Group and class of each row:
[ 35   0  23 -49   6  16  -8   6   5  25  18   0 -11  10   4   1 -32  -4
   1   3 -20 -37  13   3   1   2  13  -6  -2  -3   5   5   0  -4 -15  -3
  23  -7   4 -11  30  -6 -15  10 -19  -5  -8   1  29  -1  15  -1   4   4
  -2  -9  38  -9 -24  45   4  -6   9  19  16   4  25  -5  37  -5   2  -9
   8  -6  37 -17]	GM > N
[ 73  10  52 -72  18  18 -13 -15  -3  27  13 -34 -38 -10 -15 -16 -70 -11
 -26   2  -6 -38  23  -3 -12   7  35  21   6  -5   0   5   2   2   0   5
  27   7  13  -5 -17  -9 -13  25   9  12   2   1  14 -21  32  27  -1 -15
   4 -18  54 -19 -33  17  -5  -2   6 -19  10  -8  18   0  31  -4   8 -14
   3  -1  40 -33]	GM > Y
[ 39   6  24 -38   7   8  -5   3   4  16  45  17 -18   4   6   8 -47 -10
  -3  -2 -51 -50  13 -10   4  -7  16  14  12  12  -3  12  -1  11  -6   6
  -4   9   9 -13  26 -16 -19  14 -10  13 -23   3  16  -6  27   5   1  -1
  -1  39  33 -48 -35  30 -18  23  -8  19  15  -1  19   3  28   0  18  -1
   6  -9  41  -4]	GM > Y
[ -9 -10  21  26  -6 -12 -14  -8  -3   4   7  27  -6 -12  -5  -7  -9  -8
  11  -1   2   1   5 -18  -7  -6   0  18 -30 -14   1   0  10  -5  13 -11
  -5 -13   2   6  -3  10 -10  -2   2  -5  16   2   3  10  30  20  -5  12
  -4  31  10   2  38 -17   3  -5  -9  13 -14  -8 -37   4  -9 -10   4   0
  10  -6  -1 -10]	Jl > R
[ -9   0  32  61  -7  -5 -13 -12   2  15  -9  19   2  -3 -28  -2 -24 -12
  17   2 -15   4  10 -11  -3  -3  -2  19 -23 -22  -7  17  -9 -12  15 -10
   2  -9 -17 -12  -9  17 -11   0  20  -7   4   3   8   1   0  22  -5   1
  -2  -2   5 -26  34  -1   9  20   6  17 -11  -4 -29  17  -1 -13  -9 -13
   4   1   0 -17]	Jl > P
[ -8  -3  10  44   7   7 -28  -2  -7  22  20  18 -13 -32  -6   5 -32  27
   5   4 -24  -4  12  -2  13 -14   3  12 -23  -7  27   2   0   8   3  -7
  10 -36  20   5   5   6 -29 -14   8  -8   6 -13   9   5  -2  16 -11  11
   0  10  -5  -5  19  12 -15   5   2 -30 -13 -27 -29  22   7 -12  12  -5
   4   0  -7  -4]	Jl > P
[ 56  25   4  47   8 -11 -10  -9   9   0  53 -18 -19   1 -26   7   9  15
  12  -7 -32  -6   8  -1 -30  -5  20   1 -18  -3   0  45 -18   5   5   6
   2 -19   9 -26  23  -7 -26  28   5  -3   4 -17   0  73  21  22   1   7
  -7 -31   7   5  -9  -6 -11  18  41 -11 -10  23   7  -2  43  -4  -5 -25
 -21  23  45  -5]	CZ > C
[ 13  20  28 -36   2  27 -21  13  -1  -6  20  -1   2  -2   2 -17 -49 -10
  20  -1  -8 -30   9  -7  13   0  11  -2   8  -4  14  -4   0   4   1  -5
  11  12  18 -17   9   4 -22   5  11   5 -20  28   9   0   5   8  -7 -14
   5 -10  12 -10 -26  20   5  -6 -12  31   4   4  25  -3  39   1   9 -36
  23  -9  17 -21]	GM > W
[ 30  -1  25  21  -1  15 -30   4  -1   8   0  10   8  -8 -12  -3  14 -12
   9   1 -11 -21  18  -3 -21  -3  48   6  -7 -26  10   8 -11  -4  -1  -3
   0   3   2 -27  -1  17 -20   9  34  14  -5  27  11  34   8  35  -2  10
  -5  -2  32  13 -14   9   4  14  -6 -11 -16   2 -11  -1  46  -7  -6  18
  11  14  40  -9]	CZ > X
[ 25  18  32 -14  21  33   9  14  -2  32  16 -19 -17  -7  10  -1   2  -6
  -2  -7 -26 -42  20 -12   4  -3  20  12  16   0  -9  -5   6   3 -12  16
   6  13  13 -15  16  -5  -8  12  -4 -27 -37  -2  25 -16  20  28  -2  -4
   7  -1  43  -9 -39  21  -6  -1  -6  22   2 -18  13  10  17 -14   6   0
  -1   2 -39   6]	GM > N
[ 58   7  16 -36  12   8  -3  -1  -7  32  27   4  -7  -8  -9  -3 -45  -9
  -7   4 -19 -38  15 -12   8   6  24  10  -2  12  26  11   1  -2   3   1
  22  -2  14   1  15   9 -24   3   9  -4 -19 -15  34 -12  11  29   1   2
   1 -11  41 -19 -29  29   0  -4   3  21   8 -12  24  15  41  -7   4 -14
   8  18   9 -11]	GM > Y
[-13   2  33  67   5  -4 -17  -4  -9  34  11  13 -14   0 -15 -22 -15   9
   8  -3 -14  -3  21 -54   1  -5   5  10 -23   6  -9   7 -17  -6  -1  -8
   3 -22  -3   2 -14   7 -14  -2   7 -40   2   0  16   9  -2  33 -14  15
   6   9   9 -15  18   7  -2  18   1  35  -4 -31 -46  -5  10  -4  13  -7
   0 -18 -28 -15]	Jl > R
[-28  -6  30  29  -4  18 -23   1 -11  11 -54  24   4  -2  10   2  -2 -11
  11   2   2  -4  18 -15   7   6  19  22 -19 -15  -6  -2  -8  22  -3 -11
  28  -8 -10 -18 -29  15  -8  -2  12  11  -5  18  37 -34   4  28  -7  16
   3  10  21 -66  14  17  10  15 -30  29  -8 -42 -42   0  -2 -12   0 -10
  10 -12  -9 -12]	Jl > R
[ 12   4  35  53   3   2 -42 -10 -17  24 -12  18   2   3 -22  -6 -49  -2
  16  -5  -6   9  12 -15  -8  -4   8  26 -30 -25  10  12 -18  -5  15  -4
  -5 -18   6 -16 -18  18 -16   6  21   1  -7  23  11   6 -10  19 -14  10
  -6  12  -8 -22  28  -5  19   2 -15  20 -27   3 -46   1  18 -12   3 -28
   5  -9   5 -22]	Jl > H
[-21   4  33  52   5   5 -28  -9  -8   3 -27  31   2  -8 -19  -4 -24 -27
   3  10   9   7  20  -8 -14  -2   4  19 -25 -10 -11   1  -5  -2   9 -14
 -13 -23   1 -15  -4   6 -10  -7   9  -9   5   8  20 -17  -7  32  -5   6
  -1  60  12 -16  24  14 -32  17 -15  18  15 -49 -40  10   9  -4 -29  -9
  11  -9 -29 -11]	Jl > H
[ 38  -7  26  -3  11   7  18  -3  -4  15  30   7   8 -25   1   4  13  -5
 -15   6 -17 -11  22 -10  -7  -1  22  15   0 -14  18  15   9  -4   1  14
 -19  -3  -3 -14   7  -8  -7 -17  13  11  -6  12   1  25  15   2  -5  18
  13 -12   3  17 -20  20  -3 -16  -5  50 -15   9  29 -13  33 -24  -7   6
  -4   4  48  16]	CZ > Z
[ 42   4  26 -40   6  29  -3  11 -28  11  25 -15 -13  -7  17  10 -56 -10
   1  -4 -12 -37   7  -5   8 -16   6   8  36   8  21  -5  -8  12   4   0
   8  10   9  -9  29   6  -8   3   6 -10 -18  -6  28   5  27 -20   4 -17
  12  -3  11  -9 -25  20 -10  -9   7  22  15  -4  22  -8   1   4  -1   4
  10  -2   7  -6]	GM > W
